Below is a small trained network, with its code and all its weights. Each question gives an input and a target symbol and asks what happens when units are switched off, that is, made to give their printed mean instead of their output.

import numpy as np


def w(rows, s, z=0):
    codes = np.array(rows[::2]) - 128.0
    scale = np.full(codes.shape[1], s)
    scale[-1] = z or s
    return codes * scale


def f(y):
    return y / 2 * (1 + np.tanh(0.7978845608 * (y + 0.044715 * y**3)))


def softmax(a):
    e = np.exp(a - a.max(-1, keepdims=True))
    return e / e.sum(-1, keepdims=True)


def log_softmax(a):
    a = a - a.max(-1, keepdims=True)
    return a - np.log(np.exp(a).sum(-1, keepdims=True))


def net(x, mask):
    ids = ['ΛΞΣΩβδεζμπψ'.index(c) for c in x.split()]
    T = len(ids)
    res = E[ids] + P[:T]
    u = 0
    for l in range(2):
        r = res
        for j in range(3):
            rows = slice(3 * j, 3 * j + 3)
            q, k, v = (r @ M[l][rows].T for M in (Q, K, V))
            z = softmax(np.where(np.tri(T) > 0, q @ k.T / 3**0.5, -1e9)) @ v
            o = O[l][rows]
            res = res + np.where(mask[u + j], z, o[:, -1]) @ o[:, :-1]
        u += 3
        y = f(res @ A[l][:, :-1].T + A[l][:, -1])
        res = res + np.where(mask[u : u + 8], y, B[l][:, -1]) @ B[l][:, :-1]
        u += 8
    return log_softmax(res[-1] @ U[:, :-1].T + U[:, -1])


Q, K, V, O, A, B = {}, {}, {}, {}, {}, {}
E = w([
[82,104,203,127,136,209,187,97,166],'Λ',
[121,174,59,171,113,232,127,207,55],'Ξ',
[95,51,65,182,117,103,223,65,246],'Σ',
[250,150,214,195,173,28,174,97,139],'Ω',
[191,114,72,209,48,3,157,200,137],'β',
[57,170,209,145,67,72,133,158,162],'δ',
[176,176,115,165,212,170,125,86,32],'ε',
[187,157,254,123,88,155,157,195,54],'ζ',
[28,169,44,157,166,109,146,84,121],'μ',
[203,48,54,210,109,196,190,214,112],'π',
[119,192,199,122,201,59,160,60,82],'ψ',
],0.0054)
P = w([
[151,111,144,120,200,121,100,176,229],'0',
[99,153,137,166,84,120,175,77,64],'1',
[160,48,158,176,249,101,142,219,199],'2',
[97,202,149,209,55,152,229,67,56],'3',
[149,43,176,207,255,100,178,239,222],'4',
[121,194,146,220,23,139,247,25,71],'5',
],0.0047)
Q[0] = w([
[107,141,136,219,80,136,232,109,95],'L0H0',
[161,104,121,46,178,122,29,163,165],'L0H0',
[96,147,130,211,81,142,225,96,93],'L0H0',
[110,185,175,144,74,137,168,58,68],'L0H1',
[184,89,111,172,162,84,137,179,173],'L0H1',
[165,69,83,129,180,98,99,200,187],'L0H1',
[197,65,55,25,107,98,24,148,199],'L0H2',
[209,57,43,47,150,67,47,112,210],'L0H2',
[53,127,172,254,173,150,247,117,123],'L0H2',
],0.009)
K[0] = w([
[124,170,128,215,49,130,255,78,85],'L0H0',
[145,76,128,57,203,127,14,189,167],'L0H0',
[114,176,124,205,50,136,245,66,88],'L0H0',
[123,173,178,140,68,135,183,62,82],'L0H1',
[177,98,127,166,182,79,125,182,170],'L0H1',
[149,83,88,131,188,99,84,197,176],'L0H1',
[111,68,126,23,204,113,5,206,170],'L0H2',
[121,49,104,47,229,90,22,182,181],'L0H2',
[135,122,98,240,78,138,247,62,130],'L0H2',
],0.009)
V[0] = w([
[106,134,3,125,156,211,108,117,68],'L0H0',
[65,156,198,38,165,152,76,117,134],'L0H0',
[209,53,180,109,188,186,116,191,186],'L0H0',
[184,38,71,139,207,82,101,194,212],'L0H1',
[155,142,156,232,121,79,200,119,134],'L0H1',
[158,115,148,253,148,124,196,145,142],'L0H1',
[51,76,67,161,141,199,180,72,172],'L0H2',
[112,121,126,112,231,52,137,32,177],'L0H2',
[222,175,131,132,202,163,122,89,23],'L0H2',
],0.0058)
O[0] = w([
[90,135,14,131,150,184,123,113,73,78],'L0H0',
[79,179,189,30,164,154,86,95,137,87],'L0H0',
[176,68,159,108,190,158,108,189,155,86],'L0H0',
[166,78,77,144,171,104,118,184,187,99],'L0H1',
[154,141,154,207,110,94,182,94,124,236],'L0H1',
[159,119,146,242,134,121,197,117,134,255],'L0H1',
[57,84,91,165,151,157,179,83,180,211],'L0H2',
[117,155,118,114,208,52,133,46,183,109],'L0H2',
[179,159,116,152,201,140,130,113,2,120],'L0H2',
],0.0067,0.003)
A[0] = w([
[166,63,136,191,172,171,172,185,139,249],'L0N0',
[89,183,251,128,47,137,161,106,119,225],'L0N1',
[186,95,158,201,188,79,178,141,181,252],'L0N2',
[179,108,95,193,79,40,169,142,148,186],'L0N3',
[167,208,133,167,121,12,145,72,32,185],'L0N4',
[15,146,96,159,77,116,187,29,177,224],'L0N5',
[143,157,1,184,124,236,154,116,28,217],'L0N6',
[166,141,196,161,112,150,182,62,107,193],'L0N7',
],0.0059,0.0032)
B[0] = w([
[168,70,131,209,174,156,165,213,162,227],'L0N0',
[102,161,243,128,66,131,169,118,97,228],'L0N1',
[172,86,161,203,182,77,136,146,201,254],'L0N2',
[167,94,91,254,73,32,119,134,160,203],'L0N3',
[103,221,158,181,141,56,84,58,30,200],'L0N4',
[37,124,103,125,95,126,200,33,159,244],'L0N5',
[117,170,45,206,129,224,91,82,64,195],'L0N6',
[146,126,199,164,121,133,179,60,82,218],'L0N7',
],0.0046,0.0084)
Q[1] = w([
[147,95,136,137,170,86,119,173,159],'L1H0',
[175,121,35,42,155,171,37,136,124],'L1H0',
[116,116,170,192,144,85,167,147,145],'L1H0',
[95,174,149,89,58,148,126,92,78],'L1H1',
[178,67,88,124,217,99,87,195,195],'L1H1',
[120,115,126,204,144,138,171,120,139],'L1H1',
[150,126,95,34,118,147,76,128,136],'L1H2',
[106,161,142,112,82,152,140,81,89],'L1H2',
[174,101,76,2,132,118,31,162,174],'L1H2',
],0.0065)
K[1] = w([
[96,172,156,120,111,182,134,109,82],'L1H0',
[106,143,129,46,161,143,67,146,136],'L1H0',
[130,135,143,219,61,143,218,87,97],'L1H0',
[167,79,111,156,125,94,129,117,150],'L1H1',
[101,162,136,71,136,145,103,146,116],'L1H1',
[105,152,155,177,91,178,207,88,95],'L1H1',
[132,128,112,29,162,125,56,146,139],'L1H2',
[161,92,106,192,137,73,125,148,160],'L1H2',
[122,138,128,2,153,135,66,139,130],'L1H2',
],0.0063)
V[1] = w([
[152,90,223,132,66,71,158,165,180],'L1H0',
[203,141,87,164,158,85,108,105,67],'L1H0',
[102,95,115,101,168,254,143,133,129],'L1H0',
[67,112,104,117,167,121,168,58,190],'L1H1',
[150,132,87,145,166,33,105,111,158],'L1H1',
[86,85,19,124,124,217,120,169,158],'L1H1',
[70,228,231,85,165,97,117,67,101],'L1H2',
[166,109,182,106,230,164,149,104,144],'L1H2',
[36,122,47,119,104,40,136,98,204],'L1H2',
],0.0066)
O[1] = w([
[159,95,158,71,150,147,51,111,191,254],'L1H0',
[151,123,32,102,120,3,160,201,73,158],'L1H0',
[91,93,129,193,179,205,184,82,93,9],'L1H0',
[107,217,183,140,183,173,183,175,171,200],'L1H1',
[120,195,62,131,117,38,120,152,183,145],'L1H1',
[126,129,208,210,58,139,157,191,69,5],'L1H1',
[137,215,181,66,158,142,118,75,86,180],'L1H2',
[199,145,181,138,239,66,237,82,107,84],'L1H2',
[23,193,118,131,81,101,126,150,225,156],'L1H2',
],0.0062,0.0081)
A[1] = w([
[25,188,182,86,84,139,201,62,134,135],'L1N0',
[171,118,136,174,54,229,117,132,8,137],'L1N1',
[40,135,131,184,79,197,255,111,107,167],'L1N2',
[129,36,185,171,197,193,161,179,172,116],'L1N3',
[212,52,61,122,165,46,118,212,190,4],'L1N4',
[58,173,127,175,112,147,223,171,116,145],'L1N5',
[184,170,124,115,234,107,187,112,78,187],'L1N6',
[60,183,156,80,89,123,38,78,53,41],'L1N7',
],0.0048,0.0022)
B[1] = w([
[151,62,125,54,146,222,197,202,75,245],'L1N0',
[209,179,244,142,77,83,5,91,204,173],'L1N1',
[237,98,78,83,129,204,156,101,159,229],'L1N2',
[19,101,105,219,150,120,66,52,107,220],'L1N3',
[79,95,120,1,144,188,73,205,55,231],'L1N4',
[208,143,79,162,104,185,199,165,171,193],'L1N5',
[29,138,166,148,212,5,190,117,40,185],'L1N6',
[45,68,149,141,102,195,93,230,38,189],'L1N7',
],0.0045,0.011)
U = w([
[43,143,165,229,190,125,81,33,117,173],'Λ',
[201,56,129,191,78,112,156,104,109,140],'Ξ',
[4,133,97,171,70,77,60,119,153,176],'Σ',
[229,150,187,97,127,103,116,195,102,78],'Ω',
[72,105,177,71,80,149,75,222,109,129],'β',
[240,177,144,100,107,177,9,85,217,217],'δ',
[81,127,120,136,162,82,204,185,39,5],'ε',
[225,27,132,34,150,180,184,76,102,165],'ζ',
[178,253,116,167,135,130,193,173,184,117],'μ',
[25,82,30,122,142,195,123,159,76,34],'π',
[158,186,84,73,154,64,160,49,139,113],'ψ',
],0.0051,0.0017)

Each question gives the input, a string of symbols that net reads in full, and the target symbol t.
The units are the heads (3 rows each of Q, K, V and O) and the neurons (one row each of A and B). Each row of codes is followed by its name. A weight is (code - 128) times the scale printed after its matrix; where a second scale follows, it is the last column's (O, A, B and U).
mask holds one flag per unit, layer by layer, with each layer's heads first. A switched-off unit (its flag False) gives its mean, the last column of its rows in O or B, instead of its output. The means were averaged over made-up inputs and are rounded, as every weight is.
A unit's drop is (log p(t) with every unit on - log p(t) with that unit switched off) / (log p(t) with every unit on - log p(t) with every unit switched off).
most important unit: the unit with the biggest drop
top k neurons: the k neurons with the biggest drops, biggest first
top k neurons in layer l: the k neurons of layer l with the biggest drops, biggest first
heads that matter: for each layer, one digit per head in row order, 1 if its drop is at least 0.15 and else 0, layers parted by /
input Ξ Ξ Λ Λ δ, target Λ: top 2 neurons => (L1N3 L0N1)
input μ δ ζ, target δ: heads that matter => 000 / 100
input Λ δ Λ Σ Λ, target Σ: most important unit => L1H2
input Λ Λ δ ε β Λ, target Σ: heads that matter => 010 / 111
input β μ Λ Ξ, target Σ: top 2 neurons in layer 1 => (L1N0 L1N2)
input ψ Ω Λ, target Ω: top 2 neurons in layer 0 => (L0N5 L0N3)
input δ Σ Λ Λ Λ ε, target μ: top 3 neurons in layer 0 => (L0N3 L0N5 L0N2)
input μ δ δ, target δ: heads that matter => 000 / 100
input Λ π δ μ, target Ξ: heads that matter => 100 / 011
input δ Λ Λ ζ, target Ω: top 2 neurons => (L1N1 L0N1)
input Λ μ Λ β ψ δ, target Σ: heads that matter => 100 / 111
input Λ Λ Λ, target Λ: heads that matter => 000 / 100
input Σ δ Λ Ξ π, target Ξ: top 3 neurons in layer 0 => (L0N6 L0N3 L0N2)
input Ξ Λ Ω Ξ Λ Λ, target ψ: heads that matter => 010 / 111
input δ μ Ξ ζ ε, target ζ: heads that matter => 011 / 011
input Ξ Ω Λ Σ ε Λ, target μ: most important unit => L1H1
input π ψ Λ, target ψ: heads that matter => 001 / 011
input Σ ε δ, target ε: heads that matter => 001 / 100
input Ω Λ Λ ε, target ψ: top 2 neurons in layer 0 => (L0N2 L0N3)
input ε ψ Λ β ψ ψ, target Σ: top neuron => (L0N3)
input Σ δ Σ Ξ, target μ: heads that matter => 001 / 011
input π ε δ μ Ξ δ, target Ξ: top 2 neurons => (L0N0 L0N2)
input β ε Λ, target ε: top 2 neurons => (L1N6 L0N6)
input Λ β ζ β Λ, target β: top 2 neurons => (L1N4 L0N3)
input δ Ω Λ, target Ω: heads that matter => 101 / 101
input Λ Ξ Λ μ, target π: heads that matter => 100 / 001
input Λ ψ δ δ, target β: most important unit => L1N7
